Here is a tiny trained network, its code and every weight. The questions are about switching its units off for an input and a class, where a switched-off unit gives its printed mean instead of its output.

import numpy as np


def w(rows, s, z=0):
    codes = np.array(rows[::2]) - 128.0
    scale = np.full(codes.shape[1], s)
    scale[-1] = z or s
    return codes * scale


def norm(h):
    return h / np.sqrt((h * h).mean(-1, keepdims=True) + 1e-5)


def f(y):
    return y / 2 * (1 + np.tanh(0.7978845608 * (y + 0.044715 * y**3)))


def log_softmax(a):
    a = a - a.max(-1, keepdims=True)
    return a - np.log(np.exp(a).sum(-1, keepdims=True))


def net(x, mask):
    res = np.array(x, float).reshape(1, 4) / 4 @ E
    u = 0
    for l in range(3):
        y = f(norm(res) @ A[l][:, :-1].T + A[l][:, -1])
        res = res + np.where(mask[u : u + 8], y, B[l][:, -1]) @ B[l][:, :-1]
        u += 8
    return log_softmax(norm(res)[-1] @ U[:, :-1].T + U[:, -1])


A, B = {}, {}
E = w([
[132,84,78,69,53,142,108,90,147,94,252],'x0',
[113,147,186,54,162,54,167,121,67,165,184],'x1',
[55,75,54,168,197,108,154,130,58,66,149],'x2',
[137,129,46,30,161,157,106,131,98,166,71],'x3',
],0.0042)
A[0] = w([
[98,177,74,84,102,155,79,84,67,139,81,113],'0.n1',
[120,206,174,71,173,30,160,170,74,175,246,158],'0.n2',
[200,117,153,149,104,101,73,77,106,203,129,35],'0.n3',
[51,75,41,118,128,77,111,92,94,28,208,96],'0.n4',
[130,158,164,177,218,105,140,181,146,186,83,176],'0.n5',
[108,70,74,207,103,200,60,107,251,72,54,84],'0.n6',
[150,157,86,188,73,136,161,185,91,153,126,3],'0.n7',
[146,112,142,65,50,127,71,78,172,145,197,123],'0.n8',
],0.003,0.0051)
B[0] = w([
[191,208,123,168,155,122,137,122,160,69,153,140],'0.n1',
[161,107,90,161,158,178,143,44,176,121,102,252],'0.n2',
[71,45,122,161,123,122,66,108,85,200,133,86],'0.n3',
[140,99,129,159,117,162,139,151,42,146,99,204],'0.n4',
[163,130,111,142,26,156,175,149,31,92,104,238],'0.n5',
[188,107,113,130,196,173,181,4,130,119,122,197],'0.n6',
[144,102,137,114,186,80,126,98,137,160,190,72],'0.n7',
[134,146,156,159,52,174,162,148,28,126,33,185],'0.n8',
],0.0044,0.0028)
A[1] = w([
[141,77,110,40,71,159,92,90,132,66,246,57],'1.n1',
[107,175,189,75,166,60,179,74,56,182,175,62],'1.n2',
[147,122,175,46,153,15,188,137,105,154,169,67],'1.n3',
[85,145,33,14,187,126,43,183,197,200,105,3],'1.n4',
[116,107,253,229,92,63,120,107,216,87,196,73],'1.n5',
[195,149,118,177,87,184,113,100,62,78,76,199],'1.n6',
[101,104,199,50,150,50,166,77,59,182,164,96],'1.n7',
[60,85,114,188,146,58,156,143,137,55,181,163],'1.n8',
],0.0038,0.0037)
B[1] = w([
[216,187,140,204,49,143,198,180,17,121,12,160],'1.n1',
[185,135,41,237,157,172,70,51,214,47,48,143],'1.n2',
[192,150,50,237,112,224,82,58,195,53,74,129],'1.n3',
[121,223,126,29,160,137,94,213,132,12,137,125],'1.n4',
[16,237,117,92,144,84,164,216,252,13,185,169],'1.n5',
[83,120,172,102,169,171,193,78,123,151,154,255],'1.n6',
[183,140,73,240,137,232,103,3,210,53,80,148],'1.n7',
[123,178,129,112,168,77,90,199,235,207,193,177],'1.n8',
],0.0042,0.005)
A[2] = w([
[145,71,75,188,137,220,133,66,241,110,99,2],'2.n1',
[117,172,71,9,147,115,20,145,116,86,69,77],'2.n2',
[52,89,68,180,177,67,124,131,61,85,100,136],'2.n3',
[160,120,69,107,2,93,105,109,84,82,194,89],'2.n4',
[175,189,208,107,80,138,68,116,191,196,110,139],'2.n5',
[173,138,93,69,163,189,143,125,67,112,78,111],'2.n6',
[117,119,177,45,186,117,149,72,106,170,177,172],'2.n7',
[145,161,192,146,161,51,149,144,88,122,27,39],'2.n8',
],0.0054,0.0036)
B[2] = w([
[151,194,57,134,178,114,124,13,115,50,93,204],'2.n1',
[70,169,168,210,143,75,191,169,222,92,179,159],'2.n2',
[197,108,118,60,121,99,43,152,140,182,135,224],'2.n3',
[146,156,183,182,165,184,155,176,57,192,2,167],'2.n4',
[130,45,31,91,227,63,51,153,100,145,179,214],'2.n5',
[90,159,207,194,86,104,151,141,167,73,187,254],'2.n6',
[102,83,118,85,69,148,141,53,201,142,139,149],'2.n7',
[155,130,112,168,46,223,159,146,50,121,80,164],'2.n8',
],0.0074,0.0042)
U = w([
[226,197,51,210,217,165,152,3,154,30,87,175],'0',
[192,148,215,204,52,229,213,215,15,198,20,185],'1',
[60,208,197,185,135,44,205,222,236,35,213,182],'2',
[206,23,41,44,226,43,27,174,113,230,192,181],'3',
[71,98,169,47,52,159,208,34,193,158,161,146],'4',
[29,210,104,95,29,78,45,97,132,170,32,2],'5',
[19,219,120,81,34,64,34,85,110,160,35,2],'6',
[12,214,121,103,28,70,23,87,132,181,23,2],'7',
],0.011,0.009)

Each question gives the input, the list of numbers given to net, and the class t.
The units are the neurons (one row each of A and B). Each row of codes is followed by its name. A weight is (code - 128) times the scale printed after its matrix; where a second scale follows, it is the last column's (A, B and U).
mask holds one flag per neuron, layer by layer. A switched-off neuron (its flag False) gives its mean, the last column of its row in B, instead of its output. The means were averaged over made-up inputs and are rounded, as every weight is.
A unit's drop is (log p(t) with every unit on - log p(t) with that unit switched off) / (log p(t) with every unit on - log p(t) with every unit switched off).
The circuit of an input: a set's keep is (log p(t) with only the set's units on - log p(t) with every unit switched off) / (log p(t) with every unit on - log p(t) with every unit switched off). Starting from the 12 units with the biggest drops (on a tie, the unit counted first), units are removed one at a time, each time the one whose removal leaves the highest keep (on an exact tie, the one counted first), for as long as the keep stays at least 0.8.
units of the circuit, in order: the units of the circuit, biggest drop first
most important unit: the unit with the biggest drop
k most important neurons: the k neurons with the biggest drops, biggest first
top k neurons in layer l: the k neurons of layer l with the biggest drops, biggest first
input [2,8,-8,6], class 0: units of the circuit, in order : [1.n7, 1.n2]
input [-7,8,7,6], class 0: units of the circuit, in order : [1.n7]
input [-7,-4,-1,8], class 2: units of the circuit, in order : [2.n2, 2.n6]
input [3,-4,-7,-6], class 3: 2 most important neurons : [2.n5, 2.n6]
input [-1,2,2,3], class 4: units of the circuit, in order : [2.n7, 1.n1]
input [-5,-2,4,-5], class 1: 2 most important neurons : [0.n5, 2.n5]
input [8,6,8,3], class 1: 3 most important neurons : [2.n4, 1.n1, 2.n5]
input [6,-5,-8,-2], class 3: 2 most important neurons : [2.n5, 0.n5]
input [8,-6,-5,-3], class 1: 2 most important neurons : [2.n4, 0.n2]
input [-2,-5,-6,-1], class 3: 2 most important neurons : [2.n5, 0.n2]
input [-3,2,-5,5], class 2: 2 most important neurons : [2.n2, 2.n6]
input [-2,1,-1,-1], class 4: units of the circuit, in order : [1.n6, 2.n7]
input [-7,-2,5,8], class 2: 3 most important neurons : [2.n2, 2.n6, 0.n8]
input [-5,-3,-1,-6], class 2: 3 most important neurons : [1.n5, 0.n8, 0.n4]
input [-6,-1,8,-3], class 3: units of the circuit, in order : [2.n3]
input [7,-1,7,5], class 1: 2 most important neurons : [2.n4, 1.n1]
input [-7,8,-7,-8], class 0: top 2 neurons in layer 1 : [1.n2, 1.n7]
input [6,8,-5,-8], class 0: 3 most important neurons : [1.n7, 1.n2, 1.n3]
input [-3,2,1,3], class 4: top 2 neurons in layer 2 : [2.n7, 2.n4]
input [6,-5,0,-2], class 1: most important unit : 0.n2
input [-8,-5,8,7], class 1: top 3 neurons in layer 2 : [2.n5, 2.n8, 2.n6]
input [7,7,5,5], class 0: top 2 neurons in layer 0 : [0.n5, 0.n2]
